Below are the code and all the weights of a small trained network. Each question names an input and a class and asks about switching units off, where a switched-off unit gives its printed mean instead of its output.

import numpy as np


def w(rows, s, z=0):
    codes = np.array(rows[::2]) - 128.0
    scale = np.full(codes.shape[1], s)
    scale[-1] = z or s
    return codes * scale


def f(y):
    return y / 2 * (1 + np.tanh(0.7978845608 * (y + 0.044715 * y**3)))


def log_softmax(a):
    a = a - a.max(-1, keepdims=True)
    return a - np.log(np.exp(a).sum(-1, keepdims=True))


def net(x, mask):
    res = np.array(x, float).reshape(1, 8) / 4 @ E
    y = f(res @ A[0][:, :-1].T + A[0][:, -1])
    res = res + np.where(mask, y, B[0][:, -1]) @ B[0][:, :-1]
    return log_softmax(res[-1] @ U[:, :-1].T + U[:, -1])


A, B = {}, {}
E = w([
[114,39,91,186,106,132,16,72,67],'x0',
[144,44,77,133,196,192,214,231,95],'x1',
[104,184,64,90,253,107,57,193,93],'x2',
[147,179,105,179,120,190,154,98,181],'x3',
[102,65,134,141,111,132,163,119,134],'x4',
[156,125,254,240,162,21,189,148,115],'x5',
[238,148,139,83,103,181,101,159,229],'x6',
[238,182,141,223,153,146,82,154,92],'x7',
],0.0055)
A[0] = w([
[160,130,104,56,137,174,152,182,190,169],'n0',
[166,141,97,49,141,190,167,193,193,177],'n1',
[66,92,192,94,140,9,160,120,143,252],'n2',
[87,168,82,101,81,160,89,31,169,226],'n3',
[164,227,134,110,189,85,90,176,101,182],'n4',
[63,85,111,82,159,78,96,140,78,197],'n5',
[83,64,66,79,127,132,69,132,76,177],'n6',
[112,145,132,164,189,108,151,163,83,182],'n7',
[168,169,126,140,115,109,26,88,138,199],'n8',
[137,131,255,128,27,67,173,66,153,205],'n9',
[166,97,167,224,144,118,131,138,104,176],'n10',
],0.0076,0.0033)
B[0] = w([
[154,146,192,86,117,164,173,187,163,192],'n0',
[146,153,193,75,123,164,189,193,169,209],'n1',
[78,173,213,133,154,12,149,132,142,218],'n2',
[98,123,106,23,66,158,114,89,156,223],'n3',
[100,154,144,151,172,26,83,123,85,208],'n4',
[56,119,105,50,147,117,116,124,101,189],'n5',
[72,74,98,39,103,150,102,86,104,200],'n6',
[113,118,122,144,164,114,171,160,81,180],'n7',
[146,192,178,79,117,125,69,131,173,211],'n8',
[130,32,254,154,14,109,143,74,161,254],'n9',
[185,95,162,180,132,139,162,160,119,208],'n10',
],0.0081,0.0074)
U = w([
[164,64,170,252,113,106,189,129,121,142],'0',
[179,120,146,81,93,238,157,163,184,141],'1',
[111,145,23,126,100,185,153,71,158,53],'2',
[94,41,3,113,149,166,113,116,44,115],'3',
[98,200,136,123,210,87,154,179,112,178],'4',
[133,151,62,147,141,132,141,122,121,2],'5',
[93,129,141,94,89,103,72,64,149,180],'6',
[223,173,122,195,165,119,29,144,127,88],'7',
],0.0074,0.0055)

Each question gives the input, the list of numbers given to net, and the class t.
The units are the neurons (one row each of A and B). Each row of codes is followed by its name. A weight is (code - 128) times the scale printed after its matrix; where a second scale follows, it is the last column's (A, B and U).
mask holds one flag per neuron, in row order. A switched-off neuron (its flag False) gives its mean, the last column of its row in B, instead of its output. The means were averaged over made-up inputs and are rounded, as every weight is.
A unit's drop is (log p(t) with every unit on - log p(t) with that unit switched off) / (log p(t) with every unit on - log p(t) with every unit switched off).
The circuit of an input: a set's keep is (log p(t) with only the set's units on - log p(t) with every unit switched off) / (log p(t) with every unit on - log p(t) with every unit switched off). Starting from all 11 units, units are removed one at a time, each time the one whose removal leaves the highest keep (on an exact tie, the one counted first), for as long as the keep stays at least 0.8.
circuit, biggest first: the units of the circuit, biggest drop first
k most important neurons: the k neurons with the biggest drops, biggest first
drop when u is switched off: that unit's drop, to one decimal
input [1,8,5,1,-6,-6,2,8], class 4: most important neuron : (n4)
input [8,2,-7,-5,-1,-6,-7,-8], class 3: circuit, biggest first : (n6 n8)
input [0,3,0,-5,-7,2,0,8], class 7: 2 most important neurons : (n9 n2)
input [-2,8,-4,2,5,0,-7,-7], class 4: 2 most important neurons : (n2 n9)
input [6,5,-4,-6,0,2,0,-2], class 3: circuit, biggest first : (n6 n9 n8)
input [8,5,2,-2,4,8,-5,-8], class 4: 3 most important neurons : (n2 n5 n9)
input [6,-6,1,1,-1,5,4,5], class 7: 2 most important neurons : (n8 n6)
input [8,5,2,5,-7,0,2,4], class 7: drop when n9 is switched off : 0.2
input [7,3,-3,6,7,-1,-1,-6], class 3: drop when n8 is switched off : 0.2
input [-4,1,5,-6,6,-6,-6,3], class 3: drop when n8 is switched off : 0.1
input [-4,-5,-5,-6,1,5,6,4], class 0: drop when n8 is switched off : 0.0
